Here is a tiny trained network, its code and every weight. The questions are about switching its units off for an input and a class, where a switched-off unit gives its printed mean instead of its output.

import numpy as np


def w(rows, s, z=0):
    codes = np.array(rows[::2]) - 128.0
    scale = np.full(codes.shape[1], s)
    scale[-1] = z or s
    return codes * scale


def norm(h):
    return h / np.sqrt((h * h).mean(-1, keepdims=True) + 1e-5)


def f(y):
    return np.maximum(y, 0)


def log_softmax(a):
    a = a - a.max(-1, keepdims=True)
    return a - np.log(np.exp(a).sum(-1, keepdims=True))


def net(x, mask):
    res = np.array(x, float).reshape(1, 8) / 4 @ E
    u = 0
    for l in range(3):
        y = f(norm(res) @ A[l][:, :-1].T + A[l][:, -1])
        res = res + np.where(mask[u : u + 4], y, B[l][:, -1]) @ B[l][:, :-1]
        u += 4
    return log_softmax(norm(res)[-1] @ U[:, :-1].T + U[:, -1])


A, B = {}, {}
E = w([
[211,149,45,61,77,38,153,142,196,87,75,25],'x0',
[106,254,77,120,187,156,69,2,132,15,12,219],'x1',
[127,130,126,126,132,127,123,132,125,128,129,130],'x2',
[131,133,117,128,130,124,129,133,129,129,131,130],'x3',
[158,54,188,65,173,167,67,108,72,74,103,81],'x4',
[214,135,179,135,89,142,246,56,77,144,136,165],'x5',
[96,88,114,136,187,93,170,92,113,156,66,119],'x6',
[128,127,127,134,129,130,122,132,131,130,132,130],'x7',
],0.0039)
A[0] = w([
[52,21,138,111,254,47,204,71,117,216,6,103,59],'L0N1',
[174,59,219,33,181,142,71,122,48,89,104,71,2],'L0N2',
[182,172,179,93,33,189,51,170,156,89,221,141,33],'L0N3',
[142,77,151,126,105,111,144,185,138,203,201,108,123],'L0N4',
],0.0073,0.0041)
B[0] = w([
[180,218,125,116,56,156,83,202,87,80,248,131,233],'L0N1',
[131,37,85,254,134,169,130,126,218,164,118,148,214],'L0N2',
[158,192,106,132,101,131,115,183,65,101,229,118,203],'L0N3',
[64,134,89,125,131,156,165,67,93,62,34,121,255],'L0N4',
],0.0061,0.007)
A[1] = w([
[225,103,195,87,138,110,179,91,113,177,150,142,11],'L1N1',
[188,86,227,66,194,34,91,143,148,222,134,123,53],'L1N2',
[207,100,151,59,106,55,117,143,181,151,100,74,2],'L1N3',
[196,85,246,3,177,79,92,126,103,181,128,120,57],'L1N4',
],0.012,0.0023)
B[1] = w([
[189,101,230,162,63,107,212,125,69,170,39,191,200],'L1N1',
[101,165,103,102,149,173,106,106,130,84,167,130,128],'L1N2',
[176,139,39,92,253,28,190,131,150,151,153,12,253],'L1N3',
[41,179,168,79,120,105,37,192,74,114,98,146,128],'L1N4',
],0.0049,0.0022)
A[2] = w([
[19,88,245,114,177,163,98,149,73,225,201,190,24],'L2N1',
[58,26,185,88,76,102,178,213,105,219,178,45,7],'L2N2',
[3,105,133,78,168,73,7,225,180,184,142,85,38],'L2N3',
[55,200,107,146,76,55,193,165,214,245,165,174,28],'L2N4',
],0.011,0.0019)
B[2] = w([
[169,138,56,67,132,25,159,157,187,133,110,20,255],'L2N1',
[105,219,154,89,192,128,29,68,170,116,105,227,221],'L2N2',
[177,114,211,154,69,144,246,91,60,176,125,188,246],'L2N3',
[127,2,161,147,168,181,54,145,140,129,138,93,226],'L2N4',
],0.0072,0.0062)
U = w([
[158,134,64,75,173,34,167,152,170,155,122,33,102],'0',
[61,198,131,87,181,156,62,38,135,73,42,210,97],'1',
[130,1,150,189,145,189,78,140,181,159,146,117,105],'2',
[157,122,221,136,80,119,238,108,68,194,112,185,84],'3',
[138,200,111,120,80,146,84,196,104,103,238,130,61],'4',
[118,135,105,146,112,135,142,143,113,118,123,126,254],'5',
[110,124,118,143,120,133,124,142,116,122,130,119,214],'6',
],0.006,0.0031)

Each question gives the input, the list of numbers given to net, and the class t.
The units are the neurons (one row each of A and B). Each row of codes is followed by its name. A weight is (code - 128) times the scale printed after its matrix; where a second scale follows, it is the last column's (A, B and U).
mask holds one flag per neuron, layer by layer. A switched-off neuron (its flag False) gives its mean, the last column of its row in B, instead of its output. The means were averaged over made-up inputs and are rounded, as every weight is.
A unit's drop is (log p(t) with every unit on - log p(t) with that unit switched off) / (log p(t) with every unit on - log p(t) with every unit switched off).
The circuit of an input: a set's keep is (log p(t) with only the set's units on - log p(t) with every unit switched off) / (log p(t) with every unit on - log p(t) with every unit switched off). Starting from all 12 units, units are removed one at a time, each time the one whose removal leaves the highest keep (on an exact tie, the one counted first), for as long as the keep stays at least 0.8.
units of the circuit, in order: the units of the circuit, biggest drop first
most important unit: the unit with the biggest drop
top k neurons: the k neurons with the biggest drops, biggest first
k most important neurons of layer l: the k neurons of layer l with the biggest drops, biggest first
drop when u is switched off: that unit's drop, to one decimal
input [0,4,-1,7,-8,3,-4,8], class 2: most important unit : L2N4
input [-4,5,-2,3,-8,0,4,-5], class 2: top 2 neurons : L2N4; L0N4
input [-8,5,1,4,-5,6,-5,8], class 0: top 2 neurons : L2N1; L0N4
input [2,7,4,4,8,-5,-1,-2], class 2: top 2 neurons : L0N2; L2N2
input [-5,4,-7,5,-1,-2,7,1], class 4: 2 most important neurons of layer 0 : L0N1; L0N4
input [-2,-7,4,-8,7,-8,-7,4], class 3: top 3 neurons : L2N3; L0N1; L2N4
input [-2,-6,0,3,-5,-8,-6,5], class 3: top 3 neurons : L2N3; L0N1; L0N2
input [0,-5,3,6,-2,-6,6,5], class 3: top 2 neurons : L2N3; L0N3
input [7,-3,4,8,-5,-8,8,6], class 3: 2 most important neurons of layer 2 : L2N3; L2N1
input [-1,-7,1,2,7,-1,1,-1], class 1: top 2 neurons : L2N2; L2N4
input [-5,6,-6,0,-7,-6,5,-3], class 2: units of the circuit, in order : L2N4; L0N4
input [-7,-1,4,-7,-6,-2,-6,-6], class 0: top 3 neurons : L2N1; L0N1; L0N2
input [-2,6,3,4,6,-5,-8,-4], class 4: top 2 neurons : L0N3; L0N4
input [-4,1,2,-5,5,4,-5,7], class 2: top 3 neurons : L0N2; L0N1; L2N3
input [5,-8,4,-2,0,-7,-3,-3], class 1: most important unit : L2N2
input [5,-5,4,-2,8,3,6,5], class 2: top 3 neurons : L0N2; L2N1; L0N3
input [-8,7,-5,-7,4,8,2,-8], class 0: top 4 neurons : L2N1; L0N4; L2N3; L2N2
input [-6,-2,4,6,-1,5,6,2], class 0: top 2 neurons : L2N1; L0N3
input [4,5,7,-3,4,5,7,-6], class 4: top 2 neurons : L0N1; L0N4
input [-4,4,-4,-4,-7,-5,5,0], class 2: units of the circuit, in order : L2N4
input [-5,0,-4,-6,-8,-1,6,5], class 2: top 2 neurons : L2N4; L0N3
input [-6,5,-4,-5,-5,-7,5,-6], class 3: units of the circuit, in order : L2N3; L0N4
input [-2,-1,6,-3,8,8,-4,-5], class 2: 2 most important neurons of layer 0 : L0N2; L0N1
input [1,0,-1,1,1,-2,0,1], class 3: 2 most important neurons of layer 2 : L2N3; L2N4
input [-1,-8,-4,1,-8,8,7,-6], class 1: 2 most important neurons of layer 0 : L0N4; L0N2
input [7,-1,3,-7,-5,-3,8,-5], class 4: 2 most important neurons of layer 0 : L0N1; L0N2
input [-1,0,0,-2,2,-5,-4,-7], class 3: units of the circuit, in order : L2N3
input [-1,5,3,1,0,1,7,2], class 4: 2 most important neurons of layer 0 : L0N1; L0N4
input [5,-5,2,5,-7,-6,3,6], class 2: drop when L2N4 is switched off : 1.5
input [-8,-6,8,-6,-7,-4,3,-7], class 0: drop when L2N1 is switched off : 1.7
